Each row of numbers belongs to one of the things below and depends on some of the facts about them. Some rows are named. Which thing is each other row?

Some things and their rows:
keku: 218,-14,296,-101,231,4,-29,-1,142,-152,-111,-177,40,-137,39,120,-60,7,221,-235,-138,37,-19,-31,-221,52,-43,-30,-101,42,-215,129
buto: 113,-18,82,-255,178,-271,-5,209,79,-110,-80,103,-41,-99,135,188,-124,-85,101,-56,60,86,31,-35,-191,-99,-127,-131,-153,43,-194,46
davir: 145,-70,122,-35,186,-26,-71,99,129,-200,-110,-12,99,108,51,122,-152,-103,167,38,-16,41,-71,-55,-173,-49,-50,24,-97,104,-176,-95
kugrik: 256,37,296,-236,198,-84,54,42,80,-154,-170,-112,-44,140,94,89,-121,-41,146,-32,21,56,-10,-88,-173,-116,-118,-290,-234,14,-180,-91
droplir: 201,-7,294,-191,188,-184,-18,90,119,-151,-130,36,-23,9,68,133,-85,-14,171,-46,48,83,-8,-51,-91,-112,-55,-100,-184,36,-265,-4
trosak: 208,-30,135,-197,277,-75,-46,155,104,-147,-80,26,-21,168,83,178,-9,124,331,69,67,125,19,-64,-23,-14,-49,-172,-234,33,-246,-52
vefluk: 160,-10,160,-303,323,97,-158,277,104,-68,-43,-319,-15,-21,-38,101,-6,-39,112,-67,111,159,79,-125,-13,100,-64,-13,-341,-3,-323,-104
vikas: -19,-35,52,-240,264,-173,-11,180,60,147,-89,157,5,-142,144,75,-163,-121,260,-76,-44,44,-52,-17,-219,29,-162,74,12,-24,-203,1
zoflosu: 159,-4,418,-243,335,-103,31,-65,107,-88,-14,277,102,-122,111,-65,64,-99,95,-101,18,35,-93,0,-109,-123,18,52,7,-65,-64,-63
zufin: 171,-46,399,-118,223,-70,16,98,136,-68,-100,-40,21,-67,46,92,-128,-47,209,-48,-47,51,3,-20,-134,-44,-1,-75,-88,99,-216,-18
vefom: 243,18,245,-178,194,-133,-47,8,125,-206,-139,-53,-11,-64,55,154,-39,23,184,-189,-21,72,-27,-52,-156,-43,-81,-62,-192,-6,-277,101
gresil: 244,28,307,-225,200,-111,39,54,87,-147,-158,-82,-42,103,87,97,-111,-34,154,-33,26,64,-4,-78,-152,-117,-105,-246,-221,15,-203,-68
dresen: 97,80,60,-203,220,-195,-106,-163,61,-15,-230,5,-20,-7,-3,173,12,106,226,12,-13,40,-51,-110,-160,-61,-88,-66,-82,-1,-261,140
dotri: 232,11,165,-179,175,-84,-11,54,85,-211,-169,-42,3,184,88,116,-126,-62,131,18,45,57,-51,-94,-168,-119,-123,-193,-227,19,-186,-112
futritok: 177,-65,592,-134,212,-125,53,103,157,-12,-114,11,16,-128,3,73,-150,-50,206,-9,-19,56,5,2,-59,-123,64,-88,-75,118,-256,-69
klumu: 219,-23,521,-211,179,-241,30,78,148,-106,-134,112,-27,-61,26,113,-101,-18,164,-30,77,87,-10,-17,-27,-199,10,-73,-168,41,-302,-56
paske: 123,30,190,-221,225,-197,-48,4,90,-65,-159,96,-20,54,55,108,-48,0,190,13,67,70,-38,-75,-102,-107,-77,-19,-122,-4,-247,-14

Some facts about the things:
ζ: refers to; γ: points at; τ: is of sort
besi | ζ skize | τ b
lozin | ζ stutrek | τ a
plosku | ζ brogral | γ klodru,debras | τ b
keku | ζ drustofi | τ b
brosom | ζ kligeste | τ b
dogrol | τ a
bezo | ζ stapi | τ b
batrabrol | ζ pliro | τ a
buto | ζ mugar | τ a
gogren | τ b
klaplaril | γ vefluk | τ b
gorustin | ζ lopogrim | τ b
gribrugu | ζ davir | γ plofepe,klodru | τ b
gribrek | ζ trabrol | τ a
skagri | ζ bratrim | τ b
tenagan | ζ stetis | γ vefluk,troplo | τ b
nebran | ζ trosak | γ plofepe,vefluk | τ b
buras | ζ mekik | τ a
gresil | ζ brilom | τ a
groser | ζ besi | γ fudrufir | τ a
muflol | ζ lasta | τ a
skugrol | ζ grostak | γ skize,gogren | τ a
danori | ζ tenagan | γ vigogro | τ b
nolo | ζ zubuk | γ gurin | τ a
griva | ζ vogak | τ b
tevos | ζ keku | τ b
treplir | ζ kosker | γ skugrol,listul | τ a
klostol | ζ budrem | γ klodru,tenagan,gogren | τ a
dofler | ζ kofik | τ b
leklek | ζ siplo | τ a
desil | ζ dregras | τ a
nomaton | ζ floflir | τ a
zuken | ζ dotri | γ vakik,skoplun | τ a
pliro | τ b
zubi | ζ nolo | γ tevor,vigogro | τ a
groza | ζ driben | τ b
luflek | ζ brosom | τ a
grupul | ζ vamek | γ flugrir | τ a
plupom | τ a
padra | ζ gunun | γ klodru,dilel,vefluk | τ b
stimom | γ miplon,dilel,vefluk | τ b
vigogro | ζ zoflosu | γ fudrufir,vefluk,kloske | τ b
resum | ζ bezo | τ b
vudar | γ dilel | τ b
rufli | τ a
traner | τ a
felo | ζ griva | γ plofepe,vefluk | τ b
ponas | ζ zubi | τ b
tafor | τ b
drostose | ζ roko | τ a
kikli | ζ skagri | τ a
paske | γ dresen | τ a
trabrol | ζ klamo | τ a
rinezal | ζ labapim | γ vikas | τ b
drilel | ζ pliluk | τ b
dilel | ζ padra | τ a
zufin | ζ fovur | τ b
vusak | ζ kleplen | τ b
vakik | ζ batrabrol | γ gribrugu,pubromum,vefluk | τ a
pireskes | γ gribrugu,gurin | τ b
zozas | ζ lofabrol | τ a
klamo | ζ vefluk | γ klodru,dilel,vefluk | τ b
grele | ζ ponas | γ paklun,vefluk | τ b
fudrufir | ζ brazo | γ flugrir,paklun | τ b
kikasur | γ gribrugu,dilel | τ a
listul | γ skize | τ b
brame | ζ gribrek | τ a
floflir | ζ leklek | τ b
plodrum | ζ kloske | γ lofabrol | τ a
bostozor | ζ gribrugu | τ b
kleplen | ζ pubromum | τ b
plaklogrel | ζ miplon | τ a
gupa | ζ plaklogrel | τ a
bulafik | ζ kogur | τ a
roko | ζ klostol | γ kaven,groser,vikas | τ a
zubuk | ζ treplir | γ pigutom,lofabrol | τ a
brilom | ζ veles | τ a
kodratom | ζ traner | γ vefluk | τ b
flugrir | γ klodru,dilel,vefluk | τ b
trosak | ζ tunol | τ a
kofik | ζ gresil | γ padra,dilel,nolo,vefluk | τ b
mestedra | ζ gupa | τ a
klesok | ζ groza | τ b
lopogrim | ζ nomaton | τ a
sevebis | ζ grupul | τ a
stigrustim | ζ nipitrul | γ gribrugu | τ a
plukla | ζ lozin | τ a
zumak | ζ metrum | γ mugar | τ b
mugar | ζ kikli | γ dotri,floklem | τ b
drustofi | ζ skoplun | τ a
brogral | ζ dilel | τ a
beful | ζ floklem | τ a
bronurar | τ a
kosker | ζ sevebis | τ a
pliluk | ζ bostozor | τ b
ploregar | γ fudrufir,dilel | τ a
zuli | ζ drostose | τ a
saror | γ dilel,klumu | τ a
dresen | ζ dogrol | γ kloske | τ a
tripak | ζ danori | τ a
plenus | τ a
vumili | τ b
lasta | ζ buto | τ a
droplir | ζ tevor | τ a
nipitrul | ζ futritok | τ b
miplon | ζ beful | γ gurin,budrem | τ b
veles | ζ graflun | τ b
paklun | γ klodru | τ a
zager | γ plofepe | τ b
floklem | ζ skugrol | γ bratrim | τ a
futritok | ζ zozas | τ b
brazo | ζ vakik | γ fudrufir,grikil,kofik | τ a
delege | ζ bulafik | τ a
stetis | ζ plofepe | τ b
matrudo | ζ zumak | τ b
plofepe | ζ testom | γ dilel,vefluk | τ b
nastu | ζ drigubrul | τ b
debras | γ grikil,stimom,vikas | τ b
flevo | ζ vigogro | τ a
vefom | ζ gorustin | τ a
drelik | γ klodru,kloske | τ a
grostak | ζ buras | τ b
pubromum | ζ grafli | γ gogren | τ a
klodru | γ dilel | τ b
pakabos | ζ plodrum | τ a
budrem | ζ fudrufir | γ tevor,zuken | τ b
skize | ζ stamiplan | γ pigutom | τ a
zegem | ζ klaplaril | γ kligeste,drelik,klodru,vefluk,lofabrol | τ b
metrum | ζ rinezal | τ b
kaven | τ a
lutu | γ bratrim | τ a
driben | ζ tripak | τ b
vamek | ζ drelik | τ a
grafli | ζ felo | τ b
gurin | γ gogren | τ b
fovur | ζ vumili | γ floflir | τ a
fegrul | τ a
gigon | ζ trira | τ a
pigutom | γ padra,zager,gribrugu,dilel,bratrim | τ a
ladre | ζ dresen | γ klamo,klodru,vefluk,gizom | τ a
tunol | ζ delege | τ a
kugrik | ζ plukla | τ a
testom | τ a
sturul | γ dilel | τ a
dregras | ζ resum | τ a
stevun | γ zager,kogur,bratrim | τ b
setras | τ b
klumu | ζ zegem | τ a
bratrim | ζ plenus | γ klodru,dilel,vefluk | τ a
labapim | ζ nastu | τ b
kligeste | ζ brame | γ fudrufir,padra | τ a
siplo | ζ tevos | τ b
vogak | ζ zufin | τ a
vikas | ζ muflol | γ flugrir | τ b
skoplun | ζ ladre | τ a
retruk | τ a
rabru | γ plodrum,dilel,skize | τ b
stutrek | ζ desil | τ a
dotri | ζ groser | τ a
stamiplan | ζ drilel | τ b
gizom | ζ zuken | τ b
digrumas | γ kogur,grupul,vefluk | τ b
mekik | ζ zuli | τ a
stapi | ζ gizom | γ drelik | τ a
troplo | γ klamo,paklun,vefluk | τ b
kloske | ζ kluzu | γ gribrugu | τ a
trira | ζ vikas | τ b
vefluk | ζ nebran | τ a
drigubrul | ζ gigon | τ b
misen | γ kloske | τ a
davir | ζ plosku | τ b
skaplen | τ a
kogur | ζ mestedra | γ gribrugu,zuken,vefluk | τ b
plesa | γ plodrum | τ a
tevor | ζ flevo | γ dilel | τ a
bibrek | γ dilel,kigrir | τ b
kigrir | τ a
grikil | γ fudrufir | τ b
kluzu | ζ stigrustim | τ a
gunun | ζ klesok | γ plofepe,klumu,gogren | τ b
steskol | γ vefluk | τ a
graflun | ζ kugrik | τ a
zoflosu | ζ kodratom | γ gogren | τ b
lofabrol | ζ klumu | γ zuken | τ b

Name these rows:
No name comes twice in this set of rows, the named rows included.
82,-19,248,-158,276,-74,-22,36,101,56,-136,64,27,-6,74,26,-107,-40,301,-34,-48,39,-75,-38,-132,2,-74,72,-24,-10,-241,-50 | debras
62,-5,537,-272,299,58,-102,169,145,125,-84,-337,21,-266,-123,-50,-105,-241,-21,-148,43,86,52,-90,-64,31,19,215,-138,23,-324,-128 | klaplaril
136,26,213,-229,233,-201,-37,5,103,-83,-145,120,-15,51,67,98,-43,-9,194,-24,70,73,-46,-61,-111,-111,-81,22,-120,-31,-245,-28 | plesa
60,8,290,-216,297,47,-101,116,108,50,-92,-245,29,-117,-31,-6,-80,-159,66,-95,3,66,24,-97,-134,60,-43,125,-109,25,-243,-65 | digrumas
185,-36,186,-88,207,24,-5,80,103,-161,-127,-114,59,150,68,85,-163,-96,169,23,-43,28,-44,-69,-211,-43,-76,-124,-125,88,-134,-122 | besi
97,-36,136,-136,275,-75,-90,-31,123,-178,-41,216,159,20,49,23,6,-140,56,-10,65,34,-125,-36,-141,-111,-8,221,-5,-13,-92,-114 | gunun
133,18,320,-238,224,-229,-21,5,116,-17,-164,132,-26,-13,35,94,-64,-5,216,-33,68,74,-56,-48,-76,-130,-59,53,-112,-37,-297,-35 | zubi
-39,45,-170,-92,255,-78,-109,-182,95,-36,-182,-96,74,248,-95,190,-31,-22,37,262,83,4,16,-143,-266,-111,7,119,57,131,-45,-85 | gribrugu
-9,9,254,-218,293,9,-133,100,70,233,-171,-129,14,-128,-18,-25,-131,-115,252,-45,-46,53,-67,-103,-88,103,-107,151,-64,-17,-360,-54 | vigogro
41,-21,-36,-72,237,-54,-92,-23,131,-88,-141,3,88,181,-8,130,-106,-76,165,72,34,30,-66,-74,-220,-54,-51,238,-2,44,-159,-117 | plosku
205,-34,432,-190,295,-78,38,18,115,-167,-9,186,89,-92,126,-22,12,-97,101,-97,-1,43,-61,2,-113,-110,14,-52,-54,-1,-73,-50 | gogren
58,32,-4,-118,322,-107,124,-72,288,-65,-127,-187,-55,338,-38,212,-129,22,269,-215,92,55,119,13,-428,-36,-41,713,101,-81,-124,-160 | klodru
138,-76,196,-45,196,-68,-71,115,146,-167,-94,13,81,27,45,128,-134,-77,184,4,-18,50,-46,-30,-137,-45,-21,54,-80,106,-212,-43 | stetis
152,7,396,-267,362,-115,33,-117,87,-107,4,368,125,-118,133,-98,121,-102,62,-80,40,26,-115,-2,-100,-148,26,38,26,-93,-3,-74 | gurin

Now the same things, written a new way:
Named rows:
gribrek: 5,115,265,-29,62,111,-21,59,-1,170,-26,56,-48,-131,-93,101,-23,-7,95,-198,-124,59,-213,161,95,-183,175,94,59,190,23,-3
brame: 7,109,233,-7,49,94,-1,25,7,171,-7,60,-45,-119,-100,80,-23,-28,91,-169,-107,34,-182,158,97,-179,145,79,44,176,43,-7
siplo: 447,-121,-78,-202,-84,23,-76,104,-130,320,75,-190,2,-456,-228,196,51,213,-96,125,80,64,284,-33,115,-202,2,-70,67,66,-78,156
skugrol: 43,-116,-147,27,-123,-157,-20,-291,-64,-302,-111,-46,-260,283,-2,210,-49,-272,19,-180,-62,319,-87,-6,-67,200,29,306,-83,310,94,-41
vigogro: -28,-222,-80,8,-5,12,-187,208,-16,-194,54,-146,202,43,141,25,21,123,4,223,-33,98,70,-128,-154,109,-5,-55,87,-280,-168,-65
vudar: -334,-82,-216,-12,26,-51,-232,29,1,-215,-97,-27,138,-6,205,-79,169,119,-190,-49,128,82,23,-301,-194,97,-113,-78,-58,-173,-116,28
flugrir: -312,-193,-92,19,99,44,-77,142,-56,-202,-59,-64,311,135,32,-99,133,37,-28,83,71,65,-97,-277,-186,186,-201,-156,-3,-302,-209,82
setras: -37,87,-141,-227,37,68,184,82,-102,40,-63,98,-126,-172,-140,-102,105,188,-6,-20,166,-197,147,-145,-48,-98,-42,-152,-98,6,-8,120
graflun: 126,184,64,63,-2,33,148,-139,121,193,15,-51,-38,22,-16,164,-72,-107,-32,-18,-105,-108,-120,139,-58,-167,-12,-84,110,226,172,-45
nastu: 142,83,-188,-253,26,193,83,41,46,-111,132,16,-211,-397,-63,-226,-27,267,117,257,-157,-180,344,39,30,-165,-45,121,-115,-204,66,74
drigubrul: 117,83,-202,-251,44,205,57,34,50,-134,154,4,-225,-414,-74,-256,-39,278,128,272,-170,-184,354,48,46,-178,-57,138,-118,-235,66,72
digrumas: -248,-73,-112,18,175,-128,-344,186,-84,-291,-23,-103,52,121,179,-13,-155,116,-72,-88,257,-55,-6,-246,-222,24,17,-237,22,-309,-148,152
gurin: 189,29,-234,-186,14,-63,369,63,-54,-281,-270,-112,-241,-33,-292,-79,148,20,-28,-166,11,112,178,-101,125,199,-256,119,10,11,-233,355
plukla: 129,205,61,70,5,39,174,-150,139,169,2,-70,-30,62,0,200,-83,-127,-32,-8,-121,-127,-118,133,-109,-168,-41,-117,142,239,194,-59
mugar: -41,-36,-209,-127,19,129,-152,45,78,-224,135,-47,-34,-275,124,-186,0,239,24,268,-146,-39,245,-50,-59,-62,-50,120,-76,-305,-12,-27
drilel: 169,-1,37,-110,-163,-26,379,205,67,-89,-56,136,-117,-188,99,-53,138,204,34,127,72,-261,442,73,-86,2,92,-61,-60,-92,-82,-141
groser: -229,-101,319,317,-6,10,230,-71,214,-138,-40,4,300,223,209,86,24,-246,52,29,-139,-89,-166,113,-262,107,-101,-92,34,-127,-3,-188

Which thing is each row?
No name comes twice in this set of rows, the named rows included.
-27,126,272,-33,64,138,-22,84,-9,168,-46,52,-53,-133,-96,106,-7,4,113,-224,-142,68,-242,157,101,-210,203,99,67,197,10,-7 | trabrol
-11,109,126,44,6,-35,-69,-159,22,151,34,66,-135,-122,22,84,-97,-65,-8,-159,47,-81,-39,115,10,-196,106,12,-72,164,159,-5 | fovur
-224,41,-271,-36,66,-182,-376,82,-35,-260,-86,-56,-62,70,262,-53,-33,166,-210,-142,244,-5,68,-266,-135,47,25,-119,17,-159,-97,87 | rabru
146,60,-174,-252,16,172,80,55,28,-96,125,0,-198,-375,-74,-186,-12,269,114,240,-142,-168,342,30,23,-169,-33,103,-96,-182,46,47 | labapim
-54,-84,325,138,197,348,336,427,-56,114,-26,-51,567,676,-438,-206,159,-259,356,216,-439,368,-742,117,365,455,-174,101,385,-117,-326,34 | vefluk
-54,-145,-126,26,56,-171,-510,189,-33,-306,45,-199,18,4,320,121,-174,180,-110,8,148,55,120,-159,-231,-21,136,-108,74,-290,-143,16 | zegem
-142,-154,195,256,49,0,-142,-73,52,7,63,-81,292,194,46,55,-54,-215,22,52,-113,141,-265,41,-3,115,-71,29,60,-112,-30,-40 | grupul
82,-44,-78,26,-45,76,353,266,134,-233,-56,-118,233,260,105,18,117,57,45,344,-159,-96,63,-48,-267,190,-151,-179,218,-201,-148,-134 | gizom
-329,-50,-217,-45,12,-80,-283,-26,1,-207,-102,-22,70,-107,243,-39,125,156,-208,-87,164,37,82,-300,-236,8,-46,-94,-90,-132,-73,17 | bibrek
256,24,46,91,-14,-171,115,-142,68,-171,-137,-152,-216,59,-131,110,-97,-212,-19,-274,-121,238,9,184,215,113,-84,286,73,144,-81,209 | pubromum
-81,44,175,-91,29,156,40,25,-97,83,-38,115,-111,27,-118,147,-3,-44,190,-176,-118,85,-268,85,-39,-123,224,96,-13,281,92,-103 | mestedra
-181,-27,-217,-55,53,18,-11,141,-55,-121,-72,-8,164,209,3,-200,156,78,-74,97,82,69,-52,-255,-9,238,-173,-103,55,-187,-166,66 | zager
-532,-41,113,271,110,-111,-350,-236,61,-109,-66,20,210,126,223,11,-31,-205,-144,-269,113,57,-315,-134,-171,18,-86,-69,-99,-68,27,13 | ploregar
42,50,12,131,-53,-215,-300,-239,106,-99,-52,-110,-184,-88,167,169,-114,-102,-180,-293,-18,200,39,84,67,-61,72,208,1,154,49,46 | treplir
19,-77,-151,-126,-45,44,-156,70,19,-149,63,-63,-47,-281,141,-3,16,235,-26,140,-26,-22,262,-75,-143,-96,53,17,-44,-152,-24,-40 | zumak

